Below is a small trained network, with its code and all its weights. Each question gives an input and a class and asks what happens when units are switched off, that is, made to give their printed mean instead of their output.

import numpy as np


def w(rows, s, z=0):
    codes = np.array(rows[::2]) - 128.0
    scale = np.full(codes.shape[1], s)
    scale[-1] = z or s
    return codes * scale


def f(y):
    return np.maximum(y, 0)


def log_softmax(a):
    a = a - a.max(-1, keepdims=True)
    return a - np.log(np.exp(a).sum(-1, keepdims=True))


def net(x, mask):
    res = np.array(x, float).reshape(1, 8) / 4 @ E
    y = f(res @ A[0][:, :-1].T + A[0][:, -1])
    res = res + np.where(mask, y, B[0][:, -1]) @ B[0][:, :-1]
    return log_softmax(res[-1] @ U[:, :-1].T + U[:, -1])


A, B = {}, {}
E = w([
[119,163,120,189,186,70,229,182],'x0',
[166,86,133,163,154,196,134,73],'x1',
[109,218,251,209,157,201,49,211],'x2',
[203,94,131,195,87,89,82,124],'x3',
[253,107,31,115,252,124,21,187],'x4',
[113,145,127,102,136,124,133,128],'x5',
[127,164,131,118,131,121,128,120],'x6',
[123,23,227,122,222,23,89,66],'x7',
],0.0066)
A[0] = w([
[85,122,191,154,63,124,178,102,49],'neuron 1',
[117,184,109,162,151,54,188,170,214],'neuron 2',
[133,104,89,124,188,147,119,144,3],'neuron 3',
[56,123,106,87,195,181,160,124,139],'neuron 4',
[129,187,185,140,159,169,80,160,142],'neuron 5',
[146,158,204,166,142,131,96,189,68],'neuron 6',
[160,110,61,155,117,65,163,100,128],'neuron 7',
[167,133,93,114,191,156,108,145,17],'neuron 8',
[88,140,140,63,56,107,9,145,173],'neuron 9',
[124,130,130,198,171,102,161,169,112],'neuron 10',
[196,170,114,96,187,111,75,157,20],'neuron 11',
[174,109,223,144,165,96,112,107,125],'neuron 12',
[126,117,115,114,148,94,107,174,32],'neuron 13',
[94,107,187,98,184,68,110,99,55],'neuron 14',
[123,174,64,161,74,185,133,162,87],'neuron 15',
],0.011,0.0052)
B[0] = w([
[8,197,94,174,107,61,65,166,220],'neuron 1',
[142,19,234,124,120,201,118,73,255],'neuron 2',
[100,146,97,200,69,62,126,117,162],'neuron 3',
[132,88,171,53,124,160,31,126,199],'neuron 4',
[174,40,69,49,43,22,123,65,226],'neuron 5',
[168,150,27,46,54,53,98,118,205],'neuron 6',
[91,120,98,53,37,146,88,132,223],'neuron 7',
[11,149,135,212,62,114,115,114,181],'neuron 8',
[169,74,233,207,113,189,192,44,218],'neuron 9',
[141,103,232,135,62,204,144,7,196],'neuron 10',
[44,200,193,215,77,112,79,152,198],'neuron 11',
[153,97,138,104,158,153,169,233,209],'neuron 12',
[92,176,176,188,124,88,182,156,151],'neuron 13',
[183,137,88,165,200,96,227,206,198],'neuron 14',
[183,116,116,136,227,111,254,233,225],'neuron 15',
],0.0072,0.0091)
U = w([
[7,216,132,241,101,90,78,117,48],'0',
[150,91,139,167,101,153,154,69,254],'1',
[159,107,58,61,76,71,128,29,40],'2',
[173,80,194,206,133,215,148,1,24],'3',
[201,161,115,169,219,108,230,205,28],'4',
[138,107,137,142,117,158,111,76,233],'5',
[124,106,151,122,115,167,84,114,176],'6',
],0.0076,0.0033)

Each question gives the input, the list of numbers given to net, and the class t.
The units are the neurons (one row each of A and B). Each row of codes is followed by its name. A weight is (code - 128) times the scale printed after its matrix; where a second scale follows, it is the last column's (A, B and U).
mask holds one flag per neuron, in row order. A switched-off neuron (its flag False) gives its mean, the last column of its row in B, instead of its output. The means were averaged over made-up inputs and are rounded, as every weight is.
A unit's drop is (log p(t) with every unit on - log p(t) with that unit switched off) / (log p(t) with every unit on - log p(t) with every unit switched off).
The circuit of an input: a set's keep is (log p(t) with only the set's units on - log p(t) with every unit switched off) / (log p(t) with every unit on - log p(t) with every unit switched off). Starting from the 12 units with the biggest drops (on a tie, the unit counted first), units are removed one at a time, each time the one whose removal leaves the highest keep (on an exact tie, the one counted first), for as long as the keep stays at least 0.8.
units of the circuit, in order: the units of the circuit, biggest drop first
most important unit: the unit with the biggest drop
k most important neurons: the k neurons with the biggest drops, biggest first
drop when u is switched off: that unit's drop, to one decimal
input [6,3,0,-3,5,-1,8,2], class 3: units of the circuit, in order => (neuron 10; neuron 2)
input [7,1,3,4,-5,-7,0,-5], class 3: most important unit => neuron 2
input [3,8,-5,-4,8,-2,1,-3], class 0: units of the circuit, in order => (neuron 8; neuron 11)
input [5,1,-2,3,7,7,-6,4], class 0: units of the circuit, in order => (neuron 11; neuron 8)
input [-4,5,2,4,5,5,0,-6], class 4: 2 most important neurons => (neuron 15; neuron 2)
input [-7,1,3,4,7,-6,-7,-8], class 4: 3 most important neurons => (neuron 15; neuron 2; neuron 10)
input [-5,4,-1,6,-6,-7,-4,7], class 4: 2 most important neurons => (neuron 12; neuron 14)
input [-7,-8,-6,0,-6,-3,2,-8], class 1: 2 most important neurons => (neuron 9; neuron 14)
input [1,-8,7,2,1,-7,5,-5], class 1: 4 most important neurons => (neuron 9; neuron 15; neuron 2; neuron 7)
input [-4,8,-6,1,-8,-2,6,-6], class 0: 2 most important neurons => (neuron 1; neuron 5)
input [-2,2,3,-6,-2,-2,-7,7], class 4: units of the circuit, in order => (neuron 14; neuron 12)
input [3,0,1,-3,4,-7,-4,7], class 4: 2 most important neurons => (neuron 14; neuron 12)
input [8,-2,-4,-3,8,3,-5,7], class 0: 3 most important neurons => (neuron 11; neuron 8; neuron 3)
input [-8,-3,-6,-7,0,6,-3,8], class 3: units of the circuit, in order => (neuron 9)
input [-8,-6,-2,6,-7,-3,1,-5], class 3: 2 most important neurons => (neuron 9; neuron 11)
input [3,5,-2,3,-7,-1,-6,7], class 0: 2 most important neurons => (neuron 1; neuron 15)
input [-8,-3,8,4,-5,-3,-6,6], class 2: 2 most important neurons => (neuron 6; neuron 5)
input [1,-5,-5,2,-6,0,-2,-3], class 0: drop when neuron 5 is switched off => 0.4
input [4,-6,4,5,4,-8,-3,8], class 4: drop when neuron 12 is switched off => 1.3
input [7,4,8,8,-5,4,2,8], class 2: units of the circuit, in order => (neuron 6)
input [-2,-5,7,0,2,4,-3,3], class 2: drop when neuron 2 is switched off => 0.1
